Below are the code and all the weights of a small trained network. Each question names an input and a class and asks about switching units off, where a switched-off unit gives its printed mean instead of its output.

import numpy as np


def w(rows, s, z=0):
    codes = np.array(rows[::2]) - 128.0
    scale = np.full(codes.shape[1], s)
    scale[-1] = z or s
    return codes * scale


def f(y):
    return y / 2 * (1 + np.tanh(0.7978845608 * (y + 0.044715 * y**3)))


def log_softmax(a):
    a = a - a.max(-1, keepdims=True)
    return a - np.log(np.exp(a).sum(-1, keepdims=True))


def net(x, mask):
    res = np.array(x, float).reshape(1, 7) / 4 @ E
    y = f(res @ A[0][:, :-1].T + A[0][:, -1])
    res = res + np.where(mask, y, B[0][:, -1]) @ B[0][:, :-1]
    return log_softmax(res[-1] @ U[:, :-1].T + U[:, -1])


A, B = {}, {}
E = w([
[85,68,170,190,91,192,155,58,61,134,197,171],'x0',
[54,221,207,142,1,156,75,180,159,79,152,98],'x1',
[247,138,114,106,113,238,99,105,175,119,174,134],'x2',
[148,127,125,183,179,240,183,195,105,52,59,80],'x3',
[123,113,113,129,107,126,123,138,119,130,129,132],'x4',
[112,101,108,132,112,144,115,154,130,151,122,145],'x5',
[130,30,170,89,102,134,191,122,204,183,115,43],'x6',
],0.007)
A[0] = w([
[57,200,188,159,31,156,83,164,185,79,151,87,4],'neuron 0',
[59,121,178,192,120,31,171,162,38,159,41,105,128],'neuron 1',
[22,104,127,152,154,48,187,159,76,122,109,96,126],'neuron 2',
[130,173,104,140,169,129,89,118,88,106,106,254,2],'neuron 3',
[134,103,125,212,177,198,182,210,115,32,85,84,13],'neuron 4',
[79,71,183,223,97,196,190,28,76,117,206,191,123],'neuron 5',
[122,46,196,63,109,132,203,103,193,185,112,41,116],'neuron 6',
],0.0054,0.002)
B[0] = w([
[122,35,73,166,212,132,226,81,100,181,133,64,243],'neuron 0',
[202,174,110,100,94,167,110,85,138,130,116,121,249],'neuron 1',
[173,168,122,128,97,184,117,79,135,160,129,131,235],'neuron 2',
[66,121,118,197,145,132,101,148,90,96,155,132,178],'neuron 3',
[83,86,185,56,92,41,105,78,182,151,255,172,231],'neuron 4',
[151,180,117,84,131,84,163,231,168,128,72,102,254],'neuron 5',
[61,145,113,200,134,138,55,132,80,13,118,144,253],'neuron 6',
],0.0094,0.0051)
U = w([
[121,34,56,184,238,124,213,77,89,200,112,89,66],'0',
[74,100,190,77,83,46,82,89,175,168,223,179,84],'1',
[124,139,132,135,138,154,124,142,130,124,91,139,255],'2',
[65,140,116,239,138,155,56,151,97,28,94,142,56],'3',
[147,127,167,138,133,138,113,141,118,153,99,123,220],'4',
[156,197,119,96,129,91,165,255,179,131,48,95,90],'5',
[214,163,136,132,86,245,104,75,138,156,109,120,74],'6',
],0.0093,0.0064)

Each question gives the input, the list of numbers given to net, and the class t.
The units are the neurons (one row each of A and B). Each row of codes is followed by its name. A weight is (code - 128) times the scale printed after its matrix; where a second scale follows, it is the last column's (A, B and U).
mask holds one flag per neuron, in row order. A switched-off neuron (its flag False) gives its mean, the last column of its row in B, instead of its output. The means were averaged over made-up inputs and are rounded, as every weight is.
A unit's drop is (log p(t) with every unit on - log p(t) with that unit switched off) / (log p(t) with every unit on - log p(t) with every unit switched off).
The circuit of an input: a set's keep is (log p(t) with only the set's units on - log p(t) with every unit switched off) / (log p(t) with every unit on - log p(t) with every unit switched off). Starting from all 7 units, units are removed one at a time, each time the one whose removal leaves the highest keep (on an exact tie, the one counted first), for as long as the keep stays at least 0.8.
circuit, biggest first: the units of the circuit, biggest drop first
unit that matters most: the unit with the biggest drop
top k neurons: the k neurons with the biggest drops, biggest first
drop of u: that unit's drop, to one decimal
input [-4,7,1,8,-8,-3,-6], class 1: circuit, biggest first -> [neuron 4]
input [4,1,7,-4,-3,-1,-8], class 3: top 4 neurons -> [neuron 3; neuron 4; neuron 1; neuron 2]
input [6,-7,-7,3,8,-3,-2], class 4: circuit, biggest first -> [neuron 0; neuron 1]
input [-8,7,7,3,-2,1,8], class 3: top 2 neurons -> [neuron 6; neuron 5]
input [-7,6,7,-3,-4,-7,7], class 2: circuit, biggest first -> [neuron 6; neuron 0]
input [-6,1,-7,4,8,-4,-6], class 4: top 3 neurons -> [neuron 6; neuron 5; neuron 4]
input [7,-6,1,5,-2,-7,-6], class 2: top 2 neurons -> [neuron 0; neuron 5]
input [-1,7,6,-6,-4,-5,0], class 0: top 2 neurons -> [neuron 0; neuron 4]
input [4,-4,6,-3,1,0,6], class 3: top 3 neurons -> [neuron 6; neuron 0; neuron 4]
input [1,7,4,8,6,4,-7], class 1: top 2 neurons -> [neuron 4; neuron 6]
input [3,7,-8,0,6,8,-4], class 2: top 2 neurons -> [neuron 1; neuron 5]
input [-8,3,-8,-2,6,-8,-7], class 2: top 2 neurons -> [neuron 5; neuron 6]
input [-5,-7,3,8,-6,4,8], class 1: top 2 neurons -> [neuron 4; neuron 0]
input [-3,3,-6,6,-7,8,-6], class 2: unit that matters most -> neuron 6
input [-6,4,3,6,-2,7,6], class 2: top 3 neurons -> [neuron 6; neuron 5; neuron 0]
input [-8,-7,-3,6,8,-8,2], class 2: top 3 neurons -> [neuron 0; neuron 5; neuron 4]
input [-7,5,-2,3,8,2,8], class 3: top 2 neurons -> [neuron 6; neuron 5]
input [6,-6,8,6,-2,-8,-4], class 2: top 2 neurons -> [neuron 5; neuron 0]
input [0,6,-7,3,6,-4,6], class 6: top 2 neurons -> [neuron 1; neuron 2]
input [3,-5,8,-5,8,4,-8], class 3: circuit, biggest first -> [neuron 3]
input [-6,8,-8,-7,6,1,1], class 0: drop of neuron 4 -> 0.1
input [5,-3,-5,5,-6,-8,1], class 2: drop of neuron 0 -> 0.2
input [-5,-5,-6,-4,-7,4,6], class 4: drop of neuron 1 -> 0.1
input [8,4,-1,0,-6,0,0], class 5: drop of neuron 5 -> 0.8
